Below are the code and all the weights of a small trained network. Each question names an input and a class and asks about switching units off, where a switched-off unit gives its printed mean instead of its output.

import numpy as np


def w(rows, s, z=0):
    codes = np.array(rows[::2]) - 128.0
    scale = np.full(codes.shape[1], s)
    scale[-1] = z or s
    return codes * scale


def f(y):
    return np.maximum(y, 0)


def log_softmax(a):
    a = a - a.max(-1, keepdims=True)
    return a - np.log(np.exp(a).sum(-1, keepdims=True))


def net(x, mask):
    res = np.array(x, float).reshape(1, 4) / 4 @ E
    y = f(res @ A[0][:, :-1].T + A[0][:, -1])
    res = res + np.where(mask, y, B[0][:, -1]) @ B[0][:, :-1]
    return log_softmax(res[-1] @ U[:, :-1].T + U[:, -1])


A, B = {}, {}
E = w([
[144,103,122,121,111,111,122,154,111,130,152],'x0',
[216,166,136,78,92,181,84,150,190,217,127],'x1',
[162,131,190,174,175,110,102,81,116,171,254],'x2',
[130,137,214,204,66,123,155,167,165,119,107],'x3',
],0.015)
A[0] = w([
[195,206,122,73,78,202,125,145,126,155,133,141],'neuron 1',
[178,184,233,205,168,84,106,64,119,173,224,5],'neuron 2',
[111,116,117,89,53,115,172,204,176,92,2,42],'neuron 3',
[148,143,252,250,39,113,186,170,148,135,89,37],'neuron 4',
[237,133,126,78,140,171,113,150,240,213,147,139],'neuron 5',
[113,98,38,32,196,141,81,57,82,154,134,16],'neuron 6',
[57,93,136,189,176,77,146,85,16,63,113,153],'neuron 7',
],0.0085,0.0025)
B[0] = w([
[195,84,122,172,197,68,133,114,171,130,62,201],'neuron 1',
[180,210,116,70,54,75,131,191,5,89,95,244],'neuron 2',
[139,212,73,138,155,133,94,177,73,107,102,244],'neuron 3',
[14,87,179,113,78,163,79,99,202,174,195,230],'neuron 4',
[135,70,167,148,163,121,182,70,153,82,85,240],'neuron 5',
[79,184,137,124,54,190,84,120,191,199,216,228],'neuron 6',
[169,87,129,200,123,85,182,62,179,61,106,249],'neuron 7',
],0.011,0.017)
U = w([
[172,2,124,150,166,60,212,33,168,104,56,107],'0',
[159,254,72,86,96,101,117,202,48,134,60,254],'1',
[73,115,148,106,80,164,71,90,218,234,217,42],'2',
],0.0087,0.0025)

Each question gives the input, the list of numbers given to net, and the class t.
The units are the neurons (one row each of A and B). Each row of codes is followed by its name. A weight is (code - 128) times the scale printed after its matrix; where a second scale follows, it is the last column's (A, B and U).
mask holds one flag per neuron, in row order. A switched-off neuron (its flag False) gives its mean, the last column of its row in B, instead of its output. The means were averaged over made-up inputs and are rounded, as every weight is.
A unit's drop is (log p(t) with every unit on - log p(t) with that unit switched off) / (log p(t) with every unit on - log p(t) with every unit switched off).
The circuit of an input: a set's keep is (log p(t) with only the set's units on - log p(t) with every unit switched off) / (log p(t) with every unit on - log p(t) with every unit switched off). Starting from all 7 units, units are removed one at a time, each time the one whose removal leaves the highest keep (on an exact tie, the one counted first), for as long as the keep stays at least 0.8.
units of the circuit, in order: the units of the circuit, biggest drop first
top k neurons: the k neurons with the biggest drops, biggest first
drop when u is switched off: that unit's drop, to one decimal
input [-6,6,6,-2], class 0: top 2 neurons => [neuron 5; neuron 3]
input [3,4,8,6], class 1: units of the circuit, in order => [neuron 2]
input [6,-7,5,8], class 2: top 3 neurons => [neuron 4; neuron 5; neuron 1]
input [-6,-5,-7,-6], class 1: top 4 neurons => [neuron 4; neuron 3; neuron 5; neuron 6]
input [-7,8,-7,-8], class 0: top 2 neurons => [neuron 1; neuron 5]
input [4,-1,6,6], class 1: top 2 neurons => [neuron 2; neuron 6]
input [6,-7,0,-8], class 2: top 3 neurons => [neuron 6; neuron 5; neuron 1]
input [-5,8,-5,-8], class 0: top 2 neurons => [neuron 5; neuron 1]
input [-1,4,3,-4], class 0: top 2 neurons => [neuron 5; neuron 4]
input [-8,7,-6,-3], class 0: top 2 neurons => [neuron 5; neuron 1]
input [7,1,7,-7], class 1: top 2 neurons => [neuron 2; neuron 4]
input [-2,-5,-6,8], class 2: top 2 neurons => [neuron 4; neuron 2]
input [-5,6,2,6], class 0: top 3 neurons => [neuron 5; neuron 6; neuron 1]
input [8,-1,3,8], class 2: units of the circuit, in order => [neuron 4]
input [-4,8,-6,-6], class 0: drop when neuron 5 is switched off => 1.1
input [6,5,-2,-5], class 0: drop when neuron 4 is switched off => 0.9
input [-6,7,-6,-3], class 0: drop when neuron 2 is switched off => 0.4
